After every row comes roughly how far along a hidden order it lies, from 0 to 15.
In the rows, zero is written as 128.
127,102,133,147,141,133,103,121,113,137,124,117,10,118,126,91,115,124,125,122,138,141,117,127,66,120,95,93,153,115,152,112,132,147,141,141,137,132,100,84,111,109,149,138,95,183,145,140,135,106,113,150,139,148,133,140,172,125,118,132,142,91,117,144,121	4
124,108,130,146,155,118,103,122,106,136,125,107,12,120,118,102,115,124,125,117,138,126,120,132,74,120,96,91,173,109,149,114,129,150,137,148,135,140,101,99,123,110,145,142,98,183,157,138,135,97,107,150,131,157,134,134,179,127,126,135,135,96,114,135,129	6
128,109,139,179,119,146,113,125,137,142,130,170,81,117,155,103,130,127,110,155,127,173,126,110,68,120,77,112,92,146,135,109,151,152,165,115,136,100,119,118,90,104,158,147,112,160,90,131,129,136,87,140,168,118,139,149,127,131,107,125,149,86,131,145,107	0
129,154,124,105,112,140,158,136,141,114,131,132,246,138,131,158,141,129,136,125,117,129,135,126,193,134,156,164,97,148,95,139,131,107,107,118,130,128,157,166,144,142,113,116,167,72,105,121,120,158,149,99,122,120,125,113,84,128,136,120,117,155,140,106,131	11
130,143,131,144,96,133,144,134,156,135,133,169,236,129,150,152,144,133,120,157,118,150,138,115,154,133,134,161,72,157,111,133,139,120,141,99,120,100,147,170,115,135,128,122,150,89,79,116,121,163,124,109,144,92,128,133,73,134,124,123,129,137,145,129,119	6
125,134,116,99,142,85,133,124,117,120,127,87,129,136,96,150,125,129,134,113,133,60,132,148,159,137,164,122,192,102,133,141,102,114,98,152,105,154,126,152,169,139,117,113,132,121,195,126,130,85,163,125,83,144,123,111,149,134,155,141,116,158,118,121,159	15
128,98,137,148,140,169,103,123,115,137,123,134,37,117,140,86,117,122,123,117,135,179,115,119,61,113,92,94,117,127,139,109,144,144,141,130,155,129,114,70,97,113,145,147,103,175,110,139,131,144,81,152,157,143,135,140,164,117,103,125,142,84,118,136,106	2
128,109,126,208,126,27,86,113,136,158,131,140,1,116,115,129,126,141,100,174,142,84,140,134,54,129,78,107,198,106,196,123,109,165,187,133,78,96,86,144,108,102,161,136,81,170,170,117,141,19,131,170,117,87,127,159,155,163,130,166,152,124,118,177,147	4
130,157,124,105,111,141,155,137,145,120,132,140,237,137,136,153,141,130,134,136,116,127,137,125,186,134,161,164,97,151,101,142,129,107,115,114,124,122,158,164,140,149,112,114,161,77,108,119,121,161,147,99,128,115,125,117,78,129,139,122,115,157,143,115,131	11

113,65,99,108,155,91,52,148,210,116,131,108,153,172,177,127,143,137,108,193,89,153	14
135,132,169,138,141,162,158,97,160,123,138,95,139,152,113,125,117,118,55,138,126,137	5
129,109,146,125,133,142,109,115,151,122,137,96,138,132,134,128,122,121,65,157,137,139	7
162,175,199,165,109,180,187,87,78,130,137,104,126,133,85,129,110,107,24,104,169,113	0
118,80,135,110,159,116,89,136,164,116,132,96,158,193,156,126,141,134,91,180,93,154	12
136,119,151,131,129,156,115,106,138,123,139,96,133,125,128,128,121,118,65,149,132,134	6
138,129,174,141,122,158,122,93,130,123,141,86,136,124,124,128,118,120,42,153,143,130	5
129,92,135,122,130,131,91,127,160,121,137,78,141,130,132,130,131,121,62,158,131,137	8
145,165,184,150,124,167,181,96,124,127,136,105,129,138,95,126,113,116,47,113,141,125	2
135,137,167,135,129,153,154,99,144,123,140,95,137,132,121,127,119,119,56,143,134,130	5
126,95,140,115,148,133,114,125,173,120,133,101,144,157,153,128,133,130,22,151,108,150	9
137,100,163,133,133,151,90,113,155,118,142,80,147,143,139,128,128,118,44,166,135,138	7
117,82,133,112,142,116,106,137,168,121,131,122,140,154,150,129,138,134,114,163,110,143	10
108,64,83,98,163,98,46,147,219,114,130,110,162,171,179,125,144,142,128,202,82,156	15
132,99,148,128,115,144,90,118,135,122,140,95,138,106,138,130,127,118,63,169,140,131	7
133,122,159,128,134,155,129,103,161,119,137,92,137,145,122,126,128,120,53,147,131,136	6
121,89,122,115,164,122,119,126,211,117,131,104,156,195,149,126,150,136,87,160,92,152	10
137,140,127,135,103,156,125,107,101,131,137,100,123,73,114,131,115,111,75,133,161,114	4
119,78,117,108,155,113,96,140,195,117,128,111,154,182,154,127,142,135,102,170,97,153	11
133,90,140,125,136,140,89,124,169,120,138,88,143,147,144,129,132,123,66,168,129,137	8
168,135,198,170,87,199,103,88,61,122,150,74,132,107,107,132,110,94,1,146,184,110	1
131,132,159,130,133,151,143,106,143,125,137,97,132,129,122,127,119,116,67,141,128,133	6
147,177,190,151,118,174,167,94,125,128,138,111,130,132,86,127,111,112,37,121,149,122	2
121,77,137,112,165,117,110,134,201,118,131,96,161,206,152,125,141,136,99,171,90,155	11
143,150,166,143,121,160,149,104,115,129,137,104,127,119,103,128,114,116,51,129,144,124	3
121,105,132,116,133,124,107,127,169,122,132,101,137,153,145,130,133,126,98,150,123,141	9
159,138,201,158,116,192,144,89,114,123,145,84,143,149,100,127,111,105,1,138,153,117	2
124,108,146,123,148,140,117,114,171,119,135,97,146,161,139,127,130,128,74,158,114,143	8
113,60,90,104,149,102,44,151,203,116,133,105,159,162,176,131,148,134,131,199,95,152	14
